Below is a small trained network, with its code and all its weights. Each question gives an input and a target symbol and asks what happens when units are switched off, that is, made to give their printed mean instead of their output.

import numpy as np


def w(rows, s, z=0):
    codes = np.array(rows[::2]) - 128.0
    scale = np.full(codes.shape[1], s)
    scale[-1] = z or s
    return codes * scale


def norm(h):
    return h / np.sqrt((h * h).mean(-1, keepdims=True) + 1e-5)


def softmax(a):
    e = np.exp(a - a.max(-1, keepdims=True))
    return e / e.sum(-1, keepdims=True)


def log_softmax(a):
    a = a - a.max(-1, keepdims=True)
    return a - np.log(np.exp(a).sum(-1, keepdims=True))


def net(x, mask):
    ids = ['δζθλμσφω'.index(c) for c in x.split()]
    T = len(ids)
    res = E[ids] + P[:T]
    u = 0
    for l in range(2):
        r = norm(res)
        for j in range(3):
            rows = slice(2 * j, 2 * j + 2)
            q, k, v = (r @ M[l][rows].T for M in (Q, K, V))
            z = softmax(np.where(np.tri(T) > 0, q @ k.T / 2**0.5, -1e9)) @ v
            o = O[l][rows]
            res = res + np.where(mask[u + j], z, o[:, -1]) @ o[:, :-1]
        u += 3
    return log_softmax(norm(res)[-1] @ U[:, :-1].T + U[:, -1])


Q, K, V, O = {}, {}, {}, {}
E = w([
[91,218,115,148],'δ',
[199,123,96,116],'ζ',
[98,70,197,34],'θ',
[66,121,74,116],'λ',
[205,173,182,175],'μ',
[236,200,8,228],'σ',
[114,153,6,207],'φ',
[175,187,119,94],'ω',
],0.015)
P = w([
[67,76,125,123],'0',
[65,194,4,238],'1',
[141,85,174,92],'2',
[117,187,5,166],'3',
[140,89,175,97],'4',
[120,215,8,184],'5',
[137,79,167,84],'6',
[136,205,1,162],'7',
[135,81,168,94],'8',
],0.0087)
Q[0] = w([
[98,68,227,157],'0.h0',
[178,176,109,139],'0.h0',
[103,141,254,33],'0.h1',
[165,91,95,147],'0.h1',
[99,120,76,130],'0.h2',
[145,110,191,78],'0.h2',
],0.0095)
K[0] = w([
[249,119,168,98],'0.h0',
[140,154,117,153],'0.h0',
[92,173,181,78],'0.h1',
[120,125,100,126],'0.h1',
[133,113,168,143],'0.h2',
[137,138,115,104],'0.h2',
],0.018)
V[0] = w([
[56,148,127,144],'0.h0',
[112,144,149,214],'0.h0',
[121,104,9,122],'0.h1',
[91,175,121,114],'0.h1',
[166,150,146,128],'0.h2',
[123,138,40,76],'0.h2',
],0.012)
O[0] = w([
[68,153,16,218,189],'0.h0',
[253,152,62,167,148],'0.h0',
[138,100,56,218,255],'0.h1',
[173,136,199,127,144],'0.h1',
[95,29,71,249,124],'0.h2',
[204,154,217,203,205],'0.h2',
],0.0055,0.0072)
Q[1] = w([
[219,96,238,59],'1.h0',
[84,106,59,178],'1.h0',
[65,133,131,138],'1.h1',
[36,109,42,123],'1.h1',
[79,146,114,139],'1.h2',
[62,167,237,1],'1.h2',
],0.0087)
K[1] = w([
[118,137,101,182],'1.h0',
[147,100,102,54],'1.h0',
[104,95,171,121],'1.h1',
[5,93,127,114],'1.h1',
[106,124,165,116],'1.h2',
[108,188,87,64],'1.h2',
],0.014)
V[1] = w([
[96,88,74,75],'1.h0',
[202,136,94,34],'1.h0',
[180,104,216,100],'1.h1',
[47,95,163,104],'1.h1',
[152,195,66,136],'1.h2',
[158,2,99,172],'1.h2',
],0.011)
O[1] = w([
[255,52,224,222,94],'1.h0',
[87,114,229,205,107],'1.h0',
[241,148,17,91,1],'1.h1',
[183,161,219,179,29],'1.h1',
[97,200,187,206,206],'1.h2',
[124,13,91,109,233],'1.h2',
],0.0072,0.0047)
U = w([
[76,240,145,100,91],'δ',
[130,30,46,25,132],'ζ',
[97,95,159,44,253],'θ',
[34,82,231,162,75],'λ',
[249,164,178,116,175],'μ',
[134,138,108,122,121],'σ',
[82,120,119,128,111],'φ',
[160,206,43,5,73],'ω',
],0.012,0.0058)

Each question gives the input, a string of symbols that net reads in full, and the target symbol t.
The units are the heads (2 rows each of Q, K, V and O). Each row of codes is followed by its name. A weight is (code - 128) times the scale printed after its matrix; where a second scale follows, it is the last column's (O and U).
mask holds one flag per head, layer by layer. A switched-off head (its flag False) gives its mean, the last column of its rows in O, instead of its output. The means were averaged over made-up inputs and are rounded, as every weight is.
A unit's drop is (log p(t) with every unit on - log p(t) with that unit switched off) / (log p(t) with every unit on - log p(t) with every unit switched off).
The circuit of an input: a set's keep is (log p(t) with only the set's units on - log p(t) with every unit switched off) / (log p(t) with every unit on - log p(t) with every unit switched off). Starting from all 6 units, units are removed one at a time, each time the one whose removal leaves the highest keep (on an exact tie, the one counted first), for as long as the keep stays at least 0.8.
units of the circuit, in order: the units of the circuit, biggest drop first
unit that matters most: the unit with the biggest drop
heads that matter: for each layer, one digit per head in row order, 1 if its drop is at least 0.15 and else 0, layers parted by /
drop when u is switched off: that unit's drop, to one decimal
input ω ω θ λ, target ω: heads that matter : 101 / 011
input θ ω ζ θ δ μ ζ δ, target μ: heads that matter : 000 / 110
input μ λ μ θ, target λ: heads that matter : 001 / 110
input θ δ λ λ, target μ: units of the circuit, in order : [1.h1; 1.h0]
input λ σ ω θ σ θ δ θ, target δ: units of the circuit, in order : [0.h1; 1.h2]
input ζ ζ ω ζ, target ζ: units of the circuit, in order : [0.h0; 1.h2]
input μ ζ μ δ, target λ: units of the circuit, in order : [0.h2; 1.h0; 0.h1; 0.h0]
input λ θ λ λ, target δ: units of the circuit, in order : [0.h2; 1.h2]
input θ φ ω λ θ ω, target μ: unit that matters most : 1.h0
input λ ω φ λ ω ω φ, target λ: heads that matter : 000 / 010
input ω ζ ζ λ μ θ, target ω: heads that matter : 010 / 010
input λ ω σ δ ω, target ω: units of the circuit, in order : [1.h1; 1.h2]
input ζ δ ζ λ, target ζ: heads that matter : 110 / 001
input φ φ θ ω ω δ λ, target λ: unit that matters most : 1.h1
input ω λ μ δ μ μ, target ω: units of the circuit, in order : [1.h0; 1.h1]
input θ ω φ θ δ ζ, target μ: heads that matter : 000 / 100
input ζ σ μ σ, target ζ: units of the circuit, in order : [1.h2; 0.h0; 0.h1]
input ζ δ φ φ σ ω ζ δ, target ζ: heads that matter : 111 / 001
input φ ζ σ φ ω, target ω: units of the circuit, in order : [1.h1; 0.h1]
input ζ λ λ σ θ θ ω σ, target ζ: unit that matters most : 1.h2
input μ μ δ μ, target λ: heads that matter : 111 / 100
input λ ζ θ θ, target ω: heads that matter : 011 / 111
input μ ω ζ σ φ ω λ θ, target λ: heads that matter : 001 / 000
input λ μ μ ω δ ζ, target δ: heads that matter : 000 / 111
input μ λ δ ζ, target λ: drop when 0.h0 is switched off : 0.3
input ω λ ζ δ, target ω: drop when 0.h2 is switched off : 0.9
input λ φ δ θ, target δ: drop when 0.h1 is switched off : 0.6
input μ δ λ δ ζ φ, target λ: drop when 1.h1 is switched off : 0.3
